Below are the code and all the weights of a small trained network. Each question names an input and a class and asks about switching units off, where a switched-off unit gives its printed mean instead of its output.

import numpy as np


def w(rows, s, z=0):
    codes = np.array(rows[::2]) - 128.0
    scale = np.full(codes.shape[1], s)
    scale[-1] = z or s
    return codes * scale


def norm(h):
    return h / np.sqrt((h * h).mean(-1, keepdims=True) + 1e-5)


def f(y):
    return y / 2 * (1 + np.tanh(0.7978845608 * (y + 0.044715 * y**3)))


def log_softmax(a):
    a = a - a.max(-1, keepdims=True)
    return a - np.log(np.exp(a).sum(-1, keepdims=True))


def net(x, mask):
    res = np.array(x, float).reshape(1, 2) / 4 @ E
    u = 0
    for l in range(3):
        y = f(norm(res) @ A[l][:, :-1].T + A[l][:, -1])
        res = res + np.where(mask[u : u + 10], y, B[l][:, -1]) @ B[l][:, :-1]
        u += 10
    return log_softmax(norm(res)[-1] @ U[:, :-1].T + U[:, -1])


A, B = {}, {}
E = w([
[34,130,239,53,123,233,154],'x0',
[117,254,137,51,173,54,154],'x1',
],0.0023)
A[0] = w([
[211,171,25,199,129,78,74,138],'L0N0',
[109,67,142,110,107,166,151,130],'L0N1',
[161,92,124,170,212,26,77,82],'L0N2',
[104,169,129,170,142,47,137,111],'L0N3',
[178,113,168,157,125,80,242,5],'L0N4',
[186,174,196,78,184,6,73,84],'L0N5',
[169,41,9,142,17,131,29,105],'L0N6',
[26,67,181,148,124,144,62,114],'L0N7',
[115,95,239,150,178,46,201,110],'L0N8',
[109,169,173,151,191,182,137,123],'L0N9',
],0.0025,0.0026)
B[0] = w([
[32,213,133,124,159,155,108,251],'L0N0',
[138,130,86,61,141,90,61,145],'L0N1',
[40,73,136,127,113,165,78,150],'L0N2',
[67,43,205,172,41,139,183,141],'L0N3',
[95,109,137,253,79,105,82,72],'L0N4',
[121,95,175,163,98,195,236,160],'L0N5',
[118,154,204,77,124,150,178,209],'L0N6',
[146,178,131,133,225,87,82,149],'L0N7',
[88,129,125,120,77,121,143,124],'L0N8',
[41,84,125,93,87,121,106,139],'L0N9',
],0.0036,0.002)
A[1] = w([
[91,175,119,106,209,162,81,225],'L1N0',
[138,128,136,189,142,179,118,171],'L1N1',
[72,207,150,100,97,65,157,166],'L1N2',
[169,56,135,136,35,106,168,81],'L1N3',
[250,165,102,46,185,113,106,54],'L1N4',
[191,185,139,133,214,1,125,143],'L1N5',
[147,19,124,157,100,210,91,56],'L1N6',
[84,100,190,84,79,189,190,104],'L1N7',
[129,176,20,230,126,48,109,81],'L1N8',
[204,33,163,184,49,191,79,2],'L1N9',
],0.0045,0.0021)
B[1] = w([
[128,89,161,180,97,163,144,236],'L1N0',
[116,150,174,164,115,185,164,156],'L1N1',
[246,117,138,142,113,158,179,254],'L1N2',
[167,137,225,166,76,148,153,102],'L1N3',
[144,137,133,215,8,52,93,128],'L1N4',
[114,123,156,139,171,199,194,180],'L1N5',
[196,217,110,83,159,109,231,183],'L1N6',
[88,92,90,200,81,116,48,198],'L1N7',
[88,24,106,111,104,186,2,226],'L1N8',
[133,154,171,91,153,121,248,171],'L1N9',
],0.0041,0.0035)
A[2] = w([
[139,131,171,73,118,147,112,210],'L2N0',
[55,66,102,34,123,168,22,95],'L2N1',
[122,141,100,117,161,88,111,3],'L2N2',
[197,158,151,100,190,139,199,44],'L2N3',
[94,143,192,187,187,166,197,175],'L2N4',
[227,198,110,118,198,93,253,108],'L2N5',
[11,86,196,65,181,164,55,65],'L2N6',
[195,169,95,117,162,102,223,156],'L2N7',
[185,143,81,72,213,94,219,47],'L2N8',
[235,85,78,106,83,13,29,107],'L2N9',
],0.0054,0.0029)
B[2] = w([
[169,54,69,163,196,217,167,186],'L2N0',
[188,56,39,240,160,247,164,216],'L2N1',
[232,107,1,116,160,192,203,95],'L2N2',
[179,83,122,50,99,129,215,193],'L2N3',
[108,166,178,94,38,44,153,219],'L2N4',
[127,53,187,105,103,242,232,254],'L2N5',
[154,98,40,232,150,127,13,198],'L2N6',
[131,72,168,78,118,208,193,212],'L2N7',
[158,103,193,84,86,224,167,178],'L2N8',
[65,178,182,131,59,95,141,117],'L2N9',
],0.0051,0.005)
U = w([
[179,49,223,62,66,227,230,253],'0',
[178,35,48,253,161,225,22,253],'1',
[76,182,226,192,11,34,44,246],'2',
[155,149,85,40,234,35,59,3],'3',
[131,190,82,50,196,94,53,3],'4',
[196,167,62,32,206,23,89,3],'5',
[177,180,88,67,216,54,66,3],'6',
],0.0063,0.0038)

Each question gives the input, the list of numbers given to net, and the class t.
The units are the neurons (one row each of A and B). Each row of codes is followed by its name. A weight is (code - 128) times the scale printed after its matrix; where a second scale follows, it is the last column's (A, B and U).
mask holds one flag per neuron, layer by layer. A switched-off neuron (its flag False) gives its mean, the last column of its row in B, instead of its output. The means were averaged over made-up inputs and are rounded, as every weight is.
A unit's drop is (log p(t) with every unit on - log p(t) with that unit switched off) / (log p(t) with every unit on - log p(t) with every unit switched off).
most important unit: the unit with the biggest drop
k most important neurons: the k neurons with the biggest drops, biggest first
top k neurons in layer l: the k neurons of layer l with the biggest drops, biggest first
drop of u: that unit's drop, to one decimal
input [-6,2], class 1: most important unit -> L1N8
input [-3,3], class 2: 2 most important neurons -> [L0N5; L1N6]
input [0,2], class 2: 2 most important neurons -> [L1N7; L1N8]
input [0,-1], class 2: 2 most important neurons -> [L1N4; L1N6]
input [1,3], class 2: top 3 neurons in layer 1 -> [L1N7; L1N6; L1N9]
input [-5,4], class 1: top 2 neurons in layer 1 -> [L1N8; L1N6]
input [-1,3], class 2: 4 most important neurons -> [L0N5; L0N3; L1N7; L1N6]
input [2,-1], class 2: 2 most important neurons -> [L1N4; L1N8]
input [0,3], class 2: top 4 neurons in layer 1 -> [L1N7; L1N6; L1N8; L1N9]
input [4,3], class 1: 3 most important neurons -> [L1N9; L0N9; L0N0]
input [0,0], class 2: 2 most important neurons -> [L1N4; L0N0]
input [-1,2], class 2: top 2 neurons in layer 1 -> [L1N8; L1N7]
input [2,0], class 2: drop of L1N4 -> 0.5
input [4,0], class 1: most important unit -> L0N9
input [-5,0], class 1: drop of L1N8 -> 4.6
input [-1,1], class 2: drop of L1N8 -> 0.6
